[[-3.62 -5.08  1.60  1.00]
 [-2.35 -4.23  1.86  1.01]
 [-1.34 -2.67  0.25  2.33]]
->
[[-3.62 -5.08  1.60  1.00]
 [-1.34 -2.67  0.25  2.33]]

[[-0.61  3.20 -0.24 -0.49 -1.16  2.12  2.26 -0.78 -1.42 -1.74  1.03  0.50
  -2.04 -1.84  2.41]
 [-3.43 -0.85  4.57  5.61  1.46 -1.32 -0.39 -0.16  1.55 -1.93  2.45 -3.38
  -0.99  1.32 -1.41]
 [ 2.99  0.22 -1.07 -1.31 -3.89  1.91  2.39  1.78 -1.48  2.47 -2.31 -1.03
   0.82 -2.99  0.63]
 [-0.04 -4.13 -3.10 -3.73 -0.75 -4.41 -4.55  0.05 -0.15  2.34  4.36 -3.79
   2.06 -1.27  0.04]]
->
[[-0.61  3.20 -0.24 -0.49 -1.16  2.12  2.26 -0.78 -1.42 -1.74  1.03  0.50
  -2.04 -1.84  2.41]
 [ 2.99  0.22 -1.07 -1.31 -3.89  1.91  2.39  1.78 -1.48  2.47 -2.31 -1.03
   0.82 -2.99  0.63]]

[[-2.03  0.83  1.67  1.27  4.25 -2.53 -0.48  2.27 -0.36 -0.57]
 [-1.23  3.05 -1.20 -0.65  1.58 -1.02 -2.51  2.51 -4.12 -1.47]
 [-1.45 -1.31  3.03  2.69 -1.92  0.57  2.07  1.76  1.34  1.02]]
->
[[-2.03  0.83  1.67  1.27  4.25 -2.53 -0.48  2.27 -0.36 -0.57]
 [-1.45 -1.31  3.03  2.69 -1.92  0.57  2.07  1.76  1.34  1.02]]

[[ 0.01  1.46 -1.78 -0.49 -1.34  1.18 -0.27]
 [-1.29  1.15 -1.74  0.04  0.48 -0.57  1.23]
 [ 4.62  0.87 -0.83  0.82 -0.59  0.40 -0.54]
 [ 0.24  3.87 -1.26  1.72  2.48 -0.63 -1.65]
 [-0.76 -1.61  4.01 -2.23  1.14 -0.43 -1.45]
 [ 0.54  1.88 -3.04  3.06  0.79 -1.25 -0.44]
 [ 0.04  1.51  1.22  0.27  3.79 -2.81  0.43]
 [ 0.53 -0.93  0.15 -0.57 -2.61  4.45 -1.02]
 [ 0.35 -1.13 -0.44 -1.09 -1.01  0.22  4.48]
 [ 1.28  0.22  2.18 -2.20  1.12 -0.16  1.83]
 [-0.76  0.28 -0.35  2.38  2.02 -2.26 -0.88]]
->
[[ 0.01  1.46 -1.78 -0.49 -1.34  1.18 -0.27]
 [ 4.62  0.87 -0.83  0.82 -0.59  0.40 -0.54]
 [-0.76 -1.61  4.01 -2.23  1.14 -0.43 -1.45]
 [ 0.04  1.51  1.22  0.27  3.79 -2.81  0.43]
 [ 0.35 -1.13 -0.44 -1.09 -1.01  0.22  4.48]
 [-0.76  0.28 -0.35  2.38  2.02 -2.26 -0.88]]

[[-2.25 -1.03  2.45  3.03  0.46  0.14  0.00  1.11 -0.56  1.73 -2.76  0.26
   2.01]
 [-3.88  0.32  0.60 -0.56  0.58  0.00  4.13 -1.43 -1.64 -3.86  0.00  0.00
  -0.17]
 [ 2.02  0.29 -3.98 -1.76  1.86  0.47 -2.27  0.00  2.46  0.00 -1.89  3.52
  -0.08]
 [-0.64 -0.44  0.89 -0.53 -0.55 -4.40 -1.74 -0.95 -0.36 -0.87 -4.05 -4.38
  -2.39]
 [-1.10 -0.97 -2.39  1.44 -1.65  0.47  3.21  0.50 -2.49  2.26 -0.15  0.50
   0.04]
 [-1.60  0.43 -1.20 -0.11  3.91  0.00  1.14  0.84 -0.48  1.91  0.00  1.01
   0.25]
 [-1.93  0.00 -3.05 -1.41 -2.28  2.39  2.01 -1.11  0.00 -1.97  0.00  0.00
   0.34]]
->
[[-2.25 -1.03  2.45  3.03  0.46  0.14  0.00  1.11 -0.56  1.73 -2.76  0.26
   2.01]
 [ 2.02  0.29 -3.98 -1.76  1.86  0.47 -2.27  0.00  2.46  0.00 -1.89  3.52
  -0.08]
 [-1.10 -0.97 -2.39  1.44 -1.65  0.47  3.21  0.50 -2.49  2.26 -0.15  0.50
   0.04]
 [-1.93  0.00 -3.05 -1.41 -2.28  2.39  2.01 -1.11  0.00 -1.97  0.00  0.00
   0.34]]

[[ 3.12 -2.61  2.88 -3.71]
 [ 1.52  0.29 -0.48  3.19]
 [-4.89  1.79  0.18 -0.25]
 [-3.10  1.34  1.66  1.95]
 [-3.18  0.40 -2.75  2.55]
 [-0.47  1.62  1.67 -1.16]]
->
[[ 3.12 -2.61  2.88 -3.71]
 [-4.89  1.79  0.18 -0.25]
 [-3.18  0.40 -2.75  2.55]]

[[ 0.24 -2.80  2.73 -3.21  1.98  2.17 -3.95  2.37  3.25  1.38  0.32  2.46
   1.43 -0.38]
 [ 0.81  0.60  4.09  1.68  2.41  2.88  1.24 -3.93  3.43  0.18 -0.47  1.07
  -0.14 -0.16]
 [-4.19  1.79 -2.42  2.18  2.26 -2.05  2.43  3.02 -1.22  2.63 -3.19  0.97
   2.54 -1.20]]
->
[[ 0.24 -2.80  2.73 -3.21  1.98  2.17 -3.95  2.37  3.25  1.38  0.32  2.46
   1.43 -0.38]
 [-4.19  1.79 -2.42  2.18  2.26 -2.05  2.43  3.02 -1.22  2.63 -3.19  0.97
   2.54 -1.20]]
---
[[-4.42  5.37 -4.10 -1.06 -0.39]
 [ 3.21 -4.77  1.35 -2.69 -2.48]
 [-0.27  0.50 -2.59 -1.19  0.05]]
->
[[-4.77  1.35]
 [ 0.50 -2.59]]

[[-0.55 -1.11 -0.61]
 [ 3.49  5.53  3.39]
 [ 0.55  3.95  3.10]
 [ 4.07 -4.28 -0.58]
 [-2.03 -0.72  2.65]]
->
[[5.53 3.39]
 [3.95 3.10]]

[[-0.11 -3.03  1.01 -0.49]
 [ 1.02  3.20  0.00  2.97]
 [ 3.12 -1.75  3.60  2.56]
 [ 0.01 -0.90 -4.52  1.13]]
->
[[ 3.20  0.00]
 [-1.75  3.60]]

[[ 5.06 -3.85  1.79]
 [-0.81  3.16 -1.76]
 [ 3.80  3.56  0.99]
 [-1.43 -3.96 -3.97]]
->
[[ 3.16 -1.76]
 [ 3.56  0.99]]

[[-1.03  3.31 -0.41 -4.16 -1.24]
 [ 1.51  4.89 -0.92  2.35  0.31]
 [ 0.82  0.98  1.66  4.50  1.15]
 [ 4.74  0.41 -0.46 -3.45  1.77]]
->
[[ 4.89 -0.92]
 [ 0.98  1.66]]

[[ 4.63  2.48 -3.92  3.96 -3.03]
 [-0.40  0.30  2.74  0.39 -3.03]
 [-0.45  0.26  2.50  0.38 -3.03]]
->
[[0.30 2.74]
 [0.26 2.50]]

[[-5.10 -3.34  1.19 -0.92]
 [-1.14  3.35 -0.84  0.56]
 [ 3.72  3.44 -2.52 -0.31]
 [-1.51 -2.23  4.37  4.40]]
->
[[ 3.35 -0.84]
 [ 3.44 -2.52]]
